Below are the code and all the weights of a small trained network. Each question names an input and a class and asks about switching units off, where a switched-off unit gives its printed mean instead of its output.

import numpy as np


def w(rows, s, z=0):
    codes = np.array(rows[::2]) - 128.0
    scale = np.full(codes.shape[1], s)
    scale[-1] = z or s
    return codes * scale


def norm(h):
    return h / np.sqrt((h * h).mean(-1, keepdims=True) + 1e-5)


def f(y):
    return y / 2 * (1 + np.tanh(0.7978845608 * (y + 0.044715 * y**3)))


def log_softmax(a):
    a = a - a.max(-1, keepdims=True)
    return a - np.log(np.exp(a).sum(-1, keepdims=True))


def net(x, mask):
    res = np.array(x, float).reshape(1, 2) / 4 @ E
    u = 0
    for l in range(2):
        y = f(norm(res) @ A[l][:, :-1].T + A[l][:, -1])
        res = res + np.where(mask[u : u + 12], y, B[l][:, -1]) @ B[l][:, :-1]
        u += 12
    return log_softmax(norm(res)[-1] @ U[:, :-1].T + U[:, -1])


A, B = {}, {}
E = w([
[143,221,121,7,133,37,133,112,100,185,111,165],'x0',
[142,128,57,164,17,120,98,83,3,206,57,233],'x1',
],0.0049)
A[0] = w([
[106,30,64,121,48,95,195,92,109,163,170,170,236],'L0N1',
[254,186,130,103,220,96,45,165,162,165,118,150,53],'L0N2',
[151,156,153,67,168,176,94,81,156,133,187,93,172],'L0N3',
[101,43,96,153,194,190,61,113,128,44,128,119,80],'L0N4',
[140,76,75,139,156,185,103,139,139,138,184,196,119],'L0N5',
[93,56,155,129,154,118,113,124,196,72,138,155,127],'L0N6',
[73,73,82,140,100,193,163,94,71,107,121,83,3],'L0N7',
[135,175,81,67,127,115,233,60,89,214,107,152,70],'L0N8',
[135,64,184,149,193,141,63,178,161,143,243,126,119],'L0N9',
[90,165,135,125,50,19,224,88,39,109,93,194,46],'L0N10',
[80,90,64,118,134,129,170,82,172,157,127,190,47],'L0N11',
[213,172,107,82,139,76,99,136,127,149,143,156,113],'L0N12',
],0.0037,0.0035)
B[0] = w([
[154,132,210,93,103,88,97,198,166,159,167,60,253],'L0N1',
[183,60,170,83,67,181,44,87,96,126,179,144,149],'L0N2',
[79,77,154,106,144,111,99,93,141,141,195,132,199],'L0N3',
[174,173,129,140,129,66,80,99,49,43,120,135,193],'L0N4',
[124,202,119,189,114,51,126,140,114,109,134,186,145],'L0N5',
[136,159,132,109,172,86,80,87,140,197,162,121,180],'L0N6',
[166,178,191,137,164,155,160,136,93,73,133,151,127],'L0N7',
[152,142,105,166,166,111,159,209,87,65,112,155,212],'L0N8',
[204,56,150,119,123,119,128,140,83,159,120,132,213],'L0N9',
[135,81,151,91,138,174,87,72,191,174,159,48,222],'L0N10',
[122,174,88,190,129,111,152,180,107,82,116,133,105],'L0N11',
[198,126,141,255,107,55,167,159,105,87,97,114,181],'L0N12',
],0.0051,0.0035)
A[1] = w([
[190,176,102,22,144,108,129,79,139,150,119,153,70],'L1N1',
[52,78,48,121,28,165,124,46,87,225,90,110,98],'L1N2',
[135,107,101,233,103,234,89,91,126,76,96,120,64],'L1N3',
[90,40,107,151,125,237,81,30,100,58,183,150,146],'L1N4',
[128,50,115,157,68,190,123,222,186,124,113,74,28],'L1N5',
[173,184,81,42,188,67,206,79,97,149,105,166,8],'L1N6',
[101,129,168,141,191,214,123,135,146,72,158,82,120],'L1N7',
[145,84,82,169,68,163,67,53,46,194,96,160,176],'L1N8',
[128,189,3,170,134,119,220,170,134,137,32,238,3],'L1N9',
[37,111,144,88,55,108,69,87,99,80,165,202,148],'L1N10',
[143,83,129,123,110,68,103,92,158,190,131,160,187],'L1N11',
[152,121,148,111,132,164,151,124,187,164,156,62,166],'L1N12',
],0.0066,0.004)
B[1] = w([
[71,173,23,236,112,158,196,119,188,87,113,173,189],'L1N1',
[86,53,195,31,228,194,112,60,224,130,205,148,193],'L1N2',
[101,240,29,141,103,103,210,158,139,93,49,168,189],'L1N3',
[150,206,59,199,62,28,167,219,74,129,43,139,199],'L1N4',
[188,155,100,171,83,63,82,134,34,79,123,139,155],'L1N5',
[84,193,45,232,72,178,182,168,112,75,2,174,171],'L1N6',
[46,146,118,56,113,220,149,47,163,169,144,176,203],'L1N7',
[88,63,194,43,205,163,131,81,226,149,215,84,253],'L1N8',
[204,132,185,152,83,10,48,161,7,119,187,51,132],'L1N9',
[224,126,130,146,117,115,70,134,6,192,100,98,139],'L1N10',
[124,144,155,185,100,117,115,158,45,39,121,84,216],'L1N11',
[170,76,174,107,113,127,89,117,120,175,130,129,196],'L1N12',
],0.0059,0.0066)
U = w([
[20,56,214,44,160,158,138,36,226,123,226,115,229],'0',
[19,213,58,215,70,72,217,141,145,26,79,188,178],'1',
[165,75,210,177,63,21,68,150,47,92,164,72,203],'2',
[194,83,1,68,202,202,56,183,110,219,62,153,1],'3',
[213,50,47,83,185,233,125,195,105,211,52,183,1],'4',
[220,24,42,69,212,189,74,193,141,156,21,228,1],'5',
[218,37,64,100,218,206,115,201,125,176,53,207,1],'6',
[191,66,50,68,222,198,101,204,96,202,47,206,1],'7',
],0.0089,0.0056)

Each question gives the input, the list of numbers given to net, and the class t.
The units are the neurons (one row each of A and B). Each row of codes is followed by its name. A weight is (code - 128) times the scale printed after its matrix; where a second scale follows, it is the last column's (A, B and U).
mask holds one flag per neuron, layer by layer. A switched-off neuron (its flag False) gives its mean, the last column of its row in B, instead of its output. The means were averaged over made-up inputs and are rounded, as every weight is.
A unit's drop is (log p(t) with every unit on - log p(t) with that unit switched off) / (log p(t) with every unit on - log p(t) with every unit switched off).
most important unit: the unit with the biggest drop
k most important neurons: the k neurons with the biggest drops, biggest first
top k neurons in layer l: the k neurons of layer l with the biggest drops, biggest first
drop when u is switched off: that unit's drop, to one decimal
input [7,7], class 0: top 2 neurons in layer 0	[L0N10 L0N4]
input [-1,2], class 2: most important unit	L0N1
input [2,-3], class 2: 3 most important neurons	[L0N3 L0N2 L1N8]
input [-2,0], class 2: top 3 neurons in layer 1	[L1N7 L1N2 L1N8]
input [-4,-3], class 1: top 2 neurons in layer 1	[L1N4 L1N8]
input [-4,4], class 0: 4 most important neurons	[L1N8 L0N8 L0N12 L0N3]
input [3,-2], class 2: 2 most important neurons	[L0N2 L0N3]
input [-8,-6], class 1: 2 most important neurons	[L1N4 L0N1]
input [5,-4], class 1: 4 most important neurons	[L0N1 L0N10 L1N8 L1N1]
input [6,8], class 0: 3 most important neurons	[L0N10 L1N8 L1N2]
input [-3,-3], class 2: 2 most important neurons	[L0N9 L1N8]
input [0,0], class 2: 2 most important neurons	[L0N10 L1N8]
input [-1,4], class 0: drop when L1N2 is switched off	0.1
input [2,-1], class 2: most important unit	L0N2
input [4,8], class 0: drop when L0N10 is switched off	0.2
input [8,-7], class 1: drop when L0N10 is switched off	0.9
